Below are the code and all the weights of a small trained network. Each question names an input and a target symbol and asks about switching units off, where a switched-off unit gives its printed mean instead of its output.

import numpy as np


def w(rows, s, z=0):
    codes = np.array(rows[::2]) - 128.0
    scale = np.full(codes.shape[1], s)
    scale[-1] = z or s
    return codes * scale


def f(y):
    return np.maximum(y, 0)


def softmax(a):
    e = np.exp(a - a.max(-1, keepdims=True))
    return e / e.sum(-1, keepdims=True)


def log_softmax(a):
    a = a - a.max(-1, keepdims=True)
    return a - np.log(np.exp(a).sum(-1, keepdims=True))


def net(x, mask):
    ids = ['Γαβεηθξπστ'.index(c) for c in x.split()]
    T = len(ids)
    res = E[ids] + P[:T]
    r = res
    for j in range(2):
        rows = slice(2 * j, 2 * j + 2)
        q, k, v = (r @ M[0][rows].T for M in (Q, K, V))
        z = softmax(np.where(np.tri(T) > 0, q @ k.T / 2**0.5, -1e9)) @ v
        o = O[0][rows]
        res = res + np.where(mask[j], z, o[:, -1]) @ o[:, :-1]
    y = f(res @ A[0][:, :-1].T + A[0][:, -1])
    res = res + np.where(mask[2:6], y, B[0][:, -1]) @ B[0][:, :-1]
    return log_softmax(res[-1] @ U[:, :-1].T + U[:, -1])


Q, K, V, O, A, B = {}, {}, {}, {}, {}, {}
E = w([
[184,155,165,109,209,82,91,56],'Γ',
[159,123,69,2,161,134,88,144],'α',
[181,118,122,72,131,44,174,123],'β',
[93,81,119,51,110,109,31,67],'ε',
[155,149,78,129,41,56,103,136],'η',
[206,87,97,95,169,142,117,127],'θ',
[161,133,157,125,134,31,86,138],'ξ',
[104,35,195,104,160,95,141,128],'π',
[154,115,153,104,197,122,31,209],'σ',
[84,174,111,51,77,78,122,180],'τ',
],0.013)
P = w([
[70,205,164,253,126,220,190,30],'0',
[137,46,245,143,148,158,152,110],'1',
[121,69,210,107,135,153,122,97],'2',
[141,66,169,93,128,159,103,95],'3',
[161,109,137,84,109,176,102,77],'4',
[179,133,89,38,119,166,69,86],'5',
[215,158,79,53,103,129,90,66],'6',
],0.0048)
Q[0] = w([
[139,124,114,206,119,151,146,143],'h0',
[142,106,134,50,94,99,121,170],'h0',
[125,122,126,175,147,173,161,127],'h1',
[116,165,90,250,154,236,234,155],'h1',
],0.025)
K[0] = w([
[222,47,155,54,169,85,132,126],'h0',
[106,253,69,159,46,99,162,147],'h0',
[152,106,132,95,150,104,120,135],'h1',
[186,79,171,30,91,12,44,168],'h1',
],0.02)
V[0] = w([
[216,56,147,127,245,69,78,51],'h0',
[192,108,93,250,25,102,111,175],'h0',
[133,181,116,93,136,2,20,127],'h1',
[54,14,150,203,153,175,28,207],'h1',
],0.014)
O[0] = w([
[219,195,142,164,150,94,97,21,121],'h0',
[111,121,73,254,74,101,171,174,114],'h0',
[60,178,101,146,135,69,28,146,131],'h1',
[130,163,168,124,15,232,104,135,2],'h1',
],0.0092,0.0036)
A[0] = w([
[141,43,106,188,69,102,134,184,149],'n0',
[142,195,177,128,49,218,176,141,54],'n1',
[136,245,171,123,128,93,179,90,4],'n2',
[162,154,116,219,194,180,71,45,105],'n3',
],0.011,0.004)
B[0] = w([
[114,168,116,111,148,201,131,86,232],'n0',
[133,74,149,146,246,91,100,135,211],'n1',
[75,103,95,128,146,92,135,142,185],'n2',
[109,187,168,99,98,165,195,169,249],'n3',
],0.013,0.012)
U = w([
[84,142,162,99,220,160,128,124,255],'Γ',
[197,153,69,19,213,184,66,114,147],'α',
[166,74,96,137,226,47,156,93,52],'β',
[81,120,212,63,37,192,22,29,127],'ε',
[87,125,63,161,213,222,108,103,91],'η',
[242,93,147,94,110,220,194,157,162],'θ',
[128,150,178,208,92,54,70,179,190],'ξ',
[122,20,231,158,210,189,147,38,56],'π',
[173,182,197,168,237,193,7,231,44],'σ',
[59,29,140,69,152,185,143,252,64],'τ',
],0.0036,0.007)

Each question gives the input, a string of symbols that net reads in full, and the target symbol t.
The units are the heads (2 rows each of Q, K, V and O) and the neurons (one row each of A and B). Each row of codes is followed by its name. A weight is (code - 128) times the scale printed after its matrix; where a second scale follows, it is the last column's (O, A, B and U).
mask holds one flag per unit, heads first, then neurons. A switched-off unit (its flag False) gives its mean, the last column of its rows in O or B, instead of its output. The means were averaged over made-up inputs and are rounded, as every weight is.
A unit's drop is (log p(t) with every unit on - log p(t) with that unit switched off) / (log p(t) with every unit on - log p(t) with every unit switched off).
The circuit of an input: a set's keep is (log p(t) with only the set's units on - log p(t) with every unit switched off) / (log p(t) with every unit on - log p(t) with every unit switched off). Starting from all 6 units, units are removed one at a time, each time the one whose removal leaves the highest keep (on an exact tie, the one counted first), for as long as the keep stays at least 0.8.
circuit, biggest first: the units of the circuit, biggest drop first
k most important neurons: the k neurons with the biggest drops, biggest first
heads that matter: for each layer, one digit per head in row order, 1 if its drop is at least 0.15 and else 0, layers parted by /
drop when u is switched off: that unit's drop, to one decimal
input π α θ η π, target π: 2 most important neurons -> (n1 n3)
input σ α σ, target σ: heads that matter -> 01
input τ τ β, target τ: circuit, biggest first -> (h0)
input ξ ε ε ξ, target ξ: circuit, biggest first -> (h1 n0 h0)
input η α η η η π, target η: circuit, biggest first -> (h0 n0)
input η σ θ α Γ, target η: 2 most important neurons -> (n0 n3)
input β θ π τ σ β, target β: 2 most important neurons -> (n3 n0)
input β ε ξ ε π ε β, target β: 2 most important neurons -> (n0 n3)
input θ π θ α π, target θ: 2 most important neurons -> (n1 n3)
input θ η σ β ε Γ, target θ: circuit, biggest first -> (h1 n1 h0)
input θ π α Γ ε α σ, target θ: 2 most important neurons -> (n3 n1)
input η π σ, target η: 2 most important neurons -> (n0 n3)
input Γ τ ξ π α τ, target τ: 2 most important neurons -> (n0 n1)
input β α ε ε π, target β: circuit, biggest first -> (h1)
input θ α σ ε θ, target θ: 3 most important neurons -> (n3 n1 n0)
input θ η π θ Γ, target θ: 2 most important neurons -> (n3 n1)
input τ ε τ, target τ: drop when h0 is switched off -> 1.3
input α η θ α ε η θ, target η: drop when h0 is switched off -> 1.2
input π ε π σ π, target π: drop when n1 is switched off -> 0.6
